Below are the code and all the weights of a small trained network. Each question names an input and a target symbol and asks about switching units off, where a switched-off unit gives its printed mean instead of its output.

import numpy as np


def w(rows, s, z=0):
    codes = np.array(rows[::2]) - 128.0
    scale = np.full(codes.shape[1], s)
    scale[-1] = z or s
    return codes * scale


def norm(h):
    return h / np.sqrt((h * h).mean(-1, keepdims=True) + 1e-5)


def f(y):
    return y / 2 * (1 + np.tanh(0.7978845608 * (y + 0.044715 * y**3)))


def softmax(a):
    e = np.exp(a - a.max(-1, keepdims=True))
    return e / e.sum(-1, keepdims=True)


def log_softmax(a):
    a = a - a.max(-1, keepdims=True)
    return a - np.log(np.exp(a).sum(-1, keepdims=True))


def net(x, mask):
    ids = ['βγδζηλμπτφ'.index(c) for c in x.split()]
    T = len(ids)
    res = E[ids] + P[:T]
    r = norm(res)
    for j in range(2):
        rows = slice(2 * j, 2 * j + 2)
        q, k, v = (r @ M[0][rows].T for M in (Q, K, V))
        z = softmax(np.where(np.tri(T) > 0, q @ k.T / 2**0.5, -1e9)) @ v
        o = O[0][rows]
        res = res + np.where(mask[j], z, o[:, -1]) @ o[:, :-1]
    y = f(norm(res) @ A[0][:, :-1].T + A[0][:, -1])
    res = res + np.where(mask[2:14], y, B[0][:, -1]) @ B[0][:, :-1]
    return log_softmax(norm(res)[-1] @ U[:, :-1].T + U[:, -1])


Q, K, V, O, A, B = {}, {}, {}, {}, {}, {}
E = w([
[170,23,105,74],'β',
[219,185,105,144],'γ',
[169,236,149,144],'δ',
[218,177,99,149],'ζ',
[120,138,62,182],'η',
[181,86,91,221],'λ',
[169,239,149,143],'μ',
[197,120,75,179],'π',
[145,123,184,3],'τ',
[228,51,85,54],'φ',
],0.0036)
P = w([
[121,109,110,139],'0',
[183,147,179,99],'1',
[107,133,138,148],'2',
[112,128,95,126],'3',
[255,151,219,149],'4',
[90,137,141,144],'5',
[115,130,93,145],'6',
],0.0078)
Q[0] = w([
[121,91,142,125],'h1',
[53,131,141,152],'h1',
[8,74,152,173],'h2',
[239,76,114,56],'h2',
],0.015)
K[0] = w([
[135,97,158,154],'h1',
[69,160,174,176],'h1',
[165,46,252,160],'h2',
[116,82,30,52],'h2',
],0.013)
V[0] = w([
[101,134,1,92],'h1',
[175,137,79,103],'h1',
[175,153,83,169],'h2',
[115,70,207,209],'h2',
],0.0097)
O[0] = w([
[142,2,72,45,134],'h1',
[112,93,174,108,195],'h1',
[183,168,65,92,253],'h2',
[218,64,145,193,135],'h2',
],0.0067,0.0046)
A[0] = w([
[142,89,224,149,145],'n1',
[97,135,156,142,43],'n2',
[92,64,130,76,10],'n3',
[117,141,134,155,162],'n4',
[140,157,197,120,64],'n5',
[134,202,128,121,74],'n6',
[135,153,157,101,177],'n7',
[165,145,123,136,170],'n8',
[16,129,5,129,117],'n9',
[119,145,88,108,101],'n10',
[141,128,124,141,151],'n11',
[143,92,92,83,79],'n12',
],0.013,0.0013)
B[0] = w([
[141,197,51,97,208],'n1',
[107,142,129,177,104],'n2',
[185,71,85,119,184],'n3',
[100,116,161,125,137],'n4',
[128,102,147,207,191],'n5',
[101,96,110,103,200],'n6',
[102,106,102,163,171],'n7',
[97,131,168,100,254],'n8',
[188,5,170,166,249],'n9',
[129,153,113,148,160],'n10',
[114,121,138,110,171],'n11',
[76,137,146,147,233],'n12',
],0.015,0.0032)
U = w([
[166,197,17,117,98],'β',
[62,155,102,76,100],'γ',
[70,149,160,179,3],'δ',
[74,159,113,72,78],'ζ',
[134,74,219,204,82],'η',
[253,220,174,187,159],'λ',
[73,148,163,179,30],'μ',
[128,134,254,54,138],'π',
[92,188,67,236,165],'τ',
[188,41,65,100,240],'φ',
],0.0088,0.0028)

Each question gives the input, a string of symbols that net reads in full, and the target symbol t.
The units are the heads (2 rows each of Q, K, V and O) and the neurons (one row each of A and B). Each row of codes is followed by its name. A weight is (code - 128) times the scale printed after its matrix; where a second scale follows, it is the last column's (O, A, B and U).
mask holds one flag per unit, heads first, then neurons. A switched-off unit (its flag False) gives its mean, the last column of its rows in O or B, instead of its output. The means were averaged over made-up inputs and are rounded, as every weight is.
A unit's drop is (log p(t) with every unit on - log p(t) with that unit switched off) / (log p(t) with every unit on - log p(t) with every unit switched off).
The circuit of an input: a set's keep is (log p(t) with only the set's units on - log p(t) with every unit switched off) / (log p(t) with every unit on - log p(t) with every unit switched off). Starting from the 12 units with the biggest drops (on a tie, the unit counted first), units are removed one at a time, each time the one whose removal leaves the highest keep (on an exact tie, the one counted first), for as long as the keep stays at least 0.8.
circuit, biggest first: the units of the circuit, biggest drop first
most important unit: the unit with the biggest drop
k most important neurons: the k neurons with the biggest drops, biggest first
which heads matter: for each layer, one digit per head in row order, 1 if its drop is at least 0.15 and else 0, layers parted by /
input λ λ π β τ, target β: 3 most important neurons	[n1; n9; n7]
input π β γ β λ, target β: which heads matter	11
input τ γ γ π μ, target π: 3 most important neurons	[n1; n6; n9]
input τ τ λ η γ, target η: 2 most important neurons	[n5; n1]
input λ λ τ τ, target η: circuit, biggest first	[h2; n9]
input π δ λ λ τ λ π, target η: 4 most important neurons	[n1; n3; n12; n9]
input μ τ β τ π, target τ: which heads matter	01
input π λ π λ γ β, target β: circuit, biggest first	[h2; n1]
input λ τ λ τ λ, target τ: circuit, biggest first	[h2; n1; n5]
input β λ γ τ λ, target τ: circuit, biggest first	[h2; n5; n1]
input ζ τ λ γ λ, target γ: which heads matter	01
input β λ τ, target τ: most important unit	h1
input ζ λ π γ π, target γ: which heads matter	01
input λ λ λ τ π β, target β: circuit, biggest first	[n1; h2]
input η μ λ, target λ: circuit, biggest first	[n6; n9; n7]
input φ π η φ τ, target φ: which heads matter	11
input ζ λ η λ λ τ, target τ: circuit, biggest first	[n5; n1; h1; h2]
input η τ λ τ β, target τ: circuit, biggest first	[h2; n5; n1]
input τ λ η β λ, target β: circuit, biggest first	[n1; h2]
input λ π ζ λ β, target λ: most important unit	n5
input β π ζ τ δ, target τ: most important unit	h2
input η γ λ τ λ λ η, target η: 3 most important neurons	[n1; n3; n6]
input η π π τ ζ, target τ: which heads matter	01
input π π λ ζ λ π, target λ: which heads matter	01
input λ ζ γ τ γ, target τ: 2 most important neurons	[n5; n1]
input λ π λ φ λ, target φ: circuit, biggest first	[h1; h2; n3]
